In the rows, 128 means zero.
Each row has a class, written after it.
[109  92 122 131  61  65 143 159 169 113  95 163 118 173 130 126 146 138
 230 117 167 120  96  93  74 126 113  75 141  79 141 154  93 190 149 127
 129 114 104  47 129 144  69 118   4 138 149 228 167  70 130 106 156  68
  88  77 172 126 159 176 144 116]
K
[110  96 147 113  88 101 132 106 116 113 122 135 123 147 127 119  89 133
 182 155 145 134  82 108 101  86 131 107 120 111 129 141 127 129 122 105
 122 162 126 111 109 122 110 121  99 132 139 146 141 112 132 105 168  98
  98 134 134 111 160 150  98 118]
K
[132 151 159 122 124 148 144 125  86 139 153 118 131 111 121 120 120 114
 151 150 124 150 128 161 159 141 122 153  96 186 115 123 155 104 108 108
 117 164 103 146 156 158 183 137 149 131 123 114 131 144 141 107 136 160
 100 168 106 121 159 128  85 156]
L
[138 144 173 126  85 129 148 124 105 147 145 116 127 138 127 129 126 112
 184 137 116 155 128 163 140 156 109 130  89 175 118 136 139 129 125 119
 114 148 105 129 154 160 164 136  98 136 118 151 138 126 146 101 147 143
  99 143 128 104 163 133  88 145]
L
[127 117 150 131  88 119 152 142 106 139 143 132 133 137 137 134 122 113
 194 123 123 133 122 162 122 143 106 118 107 163 134 148 126 157 133 125
 120 132 118 123 155 155 153 121  66 146 120 168 148 131 134 100 160 141
  78 119 146 109 168 149  96 135]
L
[138 173 145  74 137 137 126  93 107  91 155 123 130 119 106  77 122  91
 119 128 157 193 141 131 177 122 131 134  85 193 175 125 165  77 114 108
 109 199  64 211 142 160 216 150 175 105  84 121  99 172  99  98 156 157
 135 173  82 155 132 113 119 155]
Q
[144 145 125  85  98 119 136 142 125  99 135 141 133 146 116  99 130 108
 161  94 157 172 147 126 124 146 113 111 108 168 187 151 132 124 145 128
 111 145  77 144 146 172 171 140  75 116  94 186 134 141  99  81 117 138
 119 120 132 153 131 126 136 144]
Q
[118 123 149 132  99 119 155 146 105 141 139 126 129 135 130 130 133 112
 192 123 121 133 123 171 123 148 107 119 114 161 132 148 132 137 131 128
 123 125 121 121 152 141 152 129  76 142 116 164 147 113 140 117 153 139
  85 117 150 119 163 144 101 139]
L
[152 141 118  99 135 147 126 109 113 118 154 137 121 135 111  97 127 112
 112 116 150 160 133 128 139 155 118 140 122 149 160 133 144 108 129 127
 120 173  81 155 156 156 159 145 134 113 102 122 134 162  98 111 128 146
 136 153 121 147 125 112 135 149]
Q
[115 103 135 104  69 111 132  95 132 123 126 137 124 135 120 118  99 141
 180 158 147 138  99  99 115 104 132 103 126 110 117 147 117 113 138 115
 121 149 138 107 112 125 113 112  99 132 144 140 140 112 131  98 142  97
 124 133 136  94 159 137  93 125]
K
[110  98 139 108  73  94 121 116 133 114 107 157 105 145 123 116 117 136
 177 153 140 139 103  84 118 110 130  96 120 104 119 140 114 132 135 111
 117 150 121 106 105 127 116 120  81 126 137 156 135 110 133  95 143  95
 111 127 132 113 159 141 116 119]
K
[132 128 147 126  89 130 149 138 109 134 143 128 130 134 126 134 128 120
 176 125 120 131 140 159 127 152 109 120 114 158 131 150 123 138 140 130
 117 116 133 122 141 151 147 126  84 143 118 155 144 112 133  98 147 137
 103 125 137 117 154 142  97 134]
L
[113 104 146 127 110 115 132 113 138 121 128 136 116 146 113 128 109 131
 154 158 142 134  89 107 116  95 130 114 129  99 131 141 125 121 114 114
 128 164 109 111 119 122 109 125 113 128 136 125 147 118 131 115 160  96
 103 132 118 113 154 145  98 126]
K
[105 100 138 120  94 100 135 119 146 113 121 146 120 153 115 122 118 134
 178 147 138 131  85 102 105  95 130 106 131 106 134 141 131 141 121 105
 128 166 121  97 125 128  98 121  80 129 141 153 154 113 130 103 152  92
  95 127 139 111 159 156 102 120]
K
[137 152 131  79 104 123 133 128 116 108 147 133 130 135 115  98 116 101
 141 107 158 165 139 118 139 139 125 120 104 174 178 133 133 109 129 123
 110 160  78 167 139 160 180 138 114 113  92 154 119 189  96  91 145 137
 126 141 114 148 131 120 129 138]
Q
[137 134 145 129  89 126 154 142 119 152 135 121 131 137 125 135 130 119
 188 125 122 129 129 164 118 163 109 128 113 158 118 137 136 139 131 128
 120 124 121 116 157 162 140 143  82 140 119 148 147 113 142 108 142 134
 101 136 135 126 157 143 106 142]
L
[142 136 116 115 175 122 136 146 143 107 145 122 133 155 112 100 136 108
 125  90 147 148 135 126 120 132 105 132 132 145 187 140 134 119 133 129
 120 147  78 142 160 153 144 146 109 115  97 150 155 149 102 108 147 124
 118 128 130 146 121 131 152 139]
Q
[127 124 110 121 174 112 135 139 133 106 139 127 133 140 112 103 126 105
 126  75 150 148 132 126 125 129 120 116 132 138 194 160 139 134 132 134
 120 147  91 148 168 144 149 146 110 117  94 160 152 144 101 118 156 132
 111 118 126 152 115 135 152 145]
Q
